Here is a tiny trained network, its code and every weight. The questions are about switching its units off for an input and a target symbol, where a switched-off unit gives its printed mean instead of its output.

import numpy as np


def w(rows, s, z=0):
    codes = np.array(rows[::2]) - 128.0
    scale = np.full(codes.shape[1], s)
    scale[-1] = z or s
    return codes * scale


def f(y):
    return y / 2 * (1 + np.tanh(0.7978845608 * (y + 0.044715 * y**3)))


def softmax(a):
    e = np.exp(a - a.max(-1, keepdims=True))
    return e / e.sum(-1, keepdims=True)


def log_softmax(a):
    a = a - a.max(-1, keepdims=True)
    return a - np.log(np.exp(a).sum(-1, keepdims=True))


def net(x, mask):
    ids = ['ΔΠΣΨΩαβεθλξτ'.index(c) for c in x.split()]
    T = len(ids)
    res = E[ids] + P[:T]
    r = res
    for j in range(3):
        rows = slice(4 * j, 4 * j + 4)
        q, k, v = (r @ M[0][rows].T for M in (Q, K, V))
        z = softmax(np.where(np.tri(T) > 0, q @ k.T / 4**0.5, -1e9)) @ v
        o = O[0][rows]
        res = res + np.where(mask[j], z, o[:, -1]) @ o[:, :-1]
    y = f(res @ A[0][:, :-1].T + A[0][:, -1])
    res = res + np.where(mask[3:19], y, B[0][:, -1]) @ B[0][:, :-1]
    return log_softmax(res[-1] @ U[:, :-1].T + U[:, -1])


Q, K, V, O, A, B = {}, {}, {}, {}, {}, {}
E = w([
[148,159,141,105,88,65],'Δ',
[90,103,102,138,94,4],'Π',
[173,85,93,113,114,133],'Σ',
[108,66,106,121,80,64],'Ψ',
[171,155,82,145,147,48],'Ω',
[152,133,42,141,181,13],'α',
[124,149,147,96,55,30],'β',
[140,99,50,112,151,55],'ε',
[142,91,110,133,88,86],'θ',
[123,24,94,61,65,115],'λ',
[183,162,108,104,131,99],'ξ',
[155,59,87,79,91,133],'τ',
],0.015)
P = w([
[146,111,201,151,156,143],'0',
[95,201,57,127,109,160],'1',
[115,177,113,7,163,113],'2',
[206,97,186,141,139,68],'3',
[119,148,21,153,77,162],'4',
[59,147,51,37,184,49],'5',
[209,74,181,139,140,58],'6',
],0.017)
Q[0] = w([
[87,171,95,82,167,113],'H0',
[119,182,107,151,107,114],'H0',
[64,144,106,166,148,175],'H0',
[139,162,117,184,99,130],'H0',
[94,128,135,132,100,232],'H1',
[133,124,89,61,104,98],'H1',
[176,92,147,143,86,139],'H1',
[247,104,147,158,115,90],'H1',
[106,70,119,121,136,138],'H2',
[67,185,173,145,107,131],'H2',
[97,126,122,155,84,157],'H2',
[188,114,163,177,128,108],'H2',
],0.015)
K[0] = w([
[236,120,128,116,69,57],'H0',
[136,132,89,189,73,129],'H0',
[136,158,65,65,70,106],'H0',
[99,145,63,187,95,185],'H0',
[162,151,25,37,27,155],'H1',
[216,86,164,178,71,192],'H1',
[1,125,126,140,158,213],'H1',
[47,192,212,198,239,239],'H1',
[148,83,130,126,72,77],'H2',
[119,182,110,77,93,59],'H2',
[126,178,96,149,51,166],'H2',
[64,199,214,175,133,154],'H2',
],0.0099)
V[0] = w([
[196,202,103,121,167,105],'H0',
[152,177,215,250,117,157],'H0',
[168,130,61,68,74,172],'H0',
[75,165,72,37,134,38],'H0',
[152,158,72,166,221,139],'H1',
[126,33,185,162,114,153],'H1',
[195,86,145,160,166,192],'H1',
[169,163,190,84,90,178],'H1',
[110,112,74,70,150,123],'H2',
[132,189,175,160,121,157],'H2',
[113,134,69,145,208,41],'H2',
[198,112,168,133,132,93],'H2',
],0.014)
O[0] = w([
[169,141,138,185,70,147,183],'H0',
[191,107,39,162,168,78,59],'H0',
[54,136,179,195,69,88,126],'H0',
[131,218,163,68,103,169,182],'H0',
[190,43,101,179,98,195,73],'H1',
[65,158,168,171,174,139,254],'H1',
[113,92,165,255,148,122,204],'H1',
[137,214,121,221,58,32,113],'H1',
[186,150,134,164,175,194,188],'H2',
[91,87,100,84,99,110,8],'H2',
[153,114,139,123,133,181,229],'H2',
[120,120,193,110,80,123,226],'H2',
],0.013,0.0069)
A[0] = w([
[101,231,57,213,103,239,164],'N0',
[118,159,91,208,25,84,93],'N1',
[117,22,91,99,204,57,70],'N2',
[192,70,198,200,169,73,206],'N3',
[64,78,113,216,133,56,100],'N4',
[67,184,140,77,159,138,166],'N5',
[146,83,112,225,100,106,116],'N6',
[18,151,183,150,115,74,122],'N7',
[85,193,98,100,138,200,5],'N8',
[92,130,79,29,208,109,3],'N9',
[200,102,61,184,98,160,165],'N10',
[89,190,129,34,48,222,208],'N11',
[180,38,138,174,174,131,28],'N12',
[134,2,215,221,128,102,90],'N13',
[151,121,16,60,104,177,167],'N14',
[208,18,43,62,166,78,126],'N15',
],0.0088,0.012)
B[0] = w([
[56,117,83,88,132,71,223],'N0',
[130,47,122,25,179,164,180],'N1',
[146,145,88,107,209,5,153],'N2',
[10,65,135,160,107,211,240],'N3',
[79,148,111,45,85,150,198],'N4',
[118,82,202,95,112,98,213],'N5',
[251,101,92,193,98,131,177],'N6',
[226,131,77,150,86,135,242],'N7',
[153,61,84,109,39,181,167],'N8',
[128,98,141,97,84,254,149],'N9',
[137,87,203,126,74,39,177],'N10',
[168,104,70,173,190,107,253],'N11',
[167,113,134,2,125,135,175],'N12',
[162,231,149,150,199,149,219],'N13',
[85,211,78,167,78,51,170],'N14',
[106,230,65,153,75,142,179],'N15',
],0.0087,0.025)
U = w([
[45,117,105,109,12,94,155],'Δ',
[146,220,168,48,153,131,130],'Π',
[240,93,141,133,218,131,144],'Σ',
[80,95,225,98,196,72,177],'Ψ',
[255,189,135,175,113,110,78],'Ω',
[153,159,165,58,13,210,1],'α',
[206,138,245,76,111,62,151],'β',
[134,104,235,56,115,185,124],'ε',
[146,217,153,177,188,37,146],'θ',
[27,176,226,87,38,129,152],'λ',
[168,7,165,103,55,135,114],'ξ',
[110,188,136,190,91,189,109],'τ',
],0.0071,0.0092)

Each question gives the input, a string of symbols that net reads in full, and the target symbol t.
The units are the heads (4 rows each of Q, K, V and O) and the neurons (one row each of A and B). Each row of codes is followed by its name. A weight is (code - 128) times the scale printed after its matrix; where a second scale follows, it is the last column's (O, A, B and U).
mask holds one flag per unit, heads first, then neurons. A switched-off unit (its flag False) gives its mean, the last column of its rows in O or B, instead of its output. The means were averaged over made-up inputs and are rounded, as every weight is.
A unit's drop is (log p(t) with every unit on - log p(t) with that unit switched off) / (log p(t) with every unit on - log p(t) with every unit switched off).
The circuit of an input: a set's keep is (log p(t) with only the set's units on - log p(t) with every unit switched off) / (log p(t) with every unit on - log p(t) with every unit switched off). Starting from the 12 units with the biggest drops (on a tie, the unit counted first), units are removed one at a time, each time the one whose removal leaves the highest keep (on an exact tie, the one counted first), for as long as the keep stays at least 0.8.
circuit, biggest first: the units of the circuit, biggest drop first
most important unit: the unit with the biggest drop
top k neurons: the k neurons with the biggest drops, biggest first
which heads matter: for each layer, one digit per head in row order, 1 if its drop is at least 0.15 and else 0, layers parted by /
input Σ ξ Π λ Ω β, target β: most important unit -> N5
input τ Σ λ Ψ, target τ: circuit, biggest first -> N3, N13, H1
input θ θ Ψ Ψ, target θ: top 2 neurons -> N2, N13
input Σ ε ξ τ Ψ ξ, target λ: circuit, biggest first -> H1, N11
input Ω α Σ ξ Π Δ ξ, target Ω: circuit, biggest first -> H0, N15
input τ Σ Ψ ε, target τ: top 3 neurons -> N3, N13, N7
input θ θ Ω Π Σ α, target α: circuit, biggest first -> N9, H1
input β Π λ λ, target β: circuit, biggest first -> H1, N3
input θ Ψ Π, target Ψ: which heads matter -> 110
input Σ Δ β α Σ, target ξ: top 3 neurons -> N13, N1, N14
input Ω ε β Π Ψ ξ, target α: top 2 neurons -> N9, N8
input Σ τ τ, target τ: circuit, biggest first -> H1, H0, N3, N13
input Π λ α ξ, target Π: circuit, biggest first -> H0, H1, N15
input Ω ε α ξ λ α Δ, target Ω: most important unit -> H0
input Ψ Σ α, target ε: circuit, biggest first -> H0, N9, H1, N5
input α ξ Ω Σ, target α: circuit, biggest first -> H1, N15, H0
input Ω α Ψ Ψ, target Ω: top 3 neurons -> N13, N15, N6
input λ τ Π Ψ ξ, target Δ: top 2 neurons -> N0, N13
input λ τ ξ β β λ, target Π: circuit, biggest first -> H1, H2
input β ξ β, target Π: top 2 neurons -> N3, N9
input τ τ ξ Σ, target τ: most important unit -> N3
input ε ε Δ ε β ξ, target Σ: circuit, biggest first -> N11, H1, H0
input λ θ Σ, target β: top 3 neurons -> N7, N5, N3
input ξ λ α Π β Σ, target α: circuit, biggest first -> H1, N9
input λ λ Π α λ λ, target Ω: top 3 neurons -> N3, N14, N11
input τ λ Ω θ λ Ω ξ, target τ: top 3 neurons -> N3, N13, N7
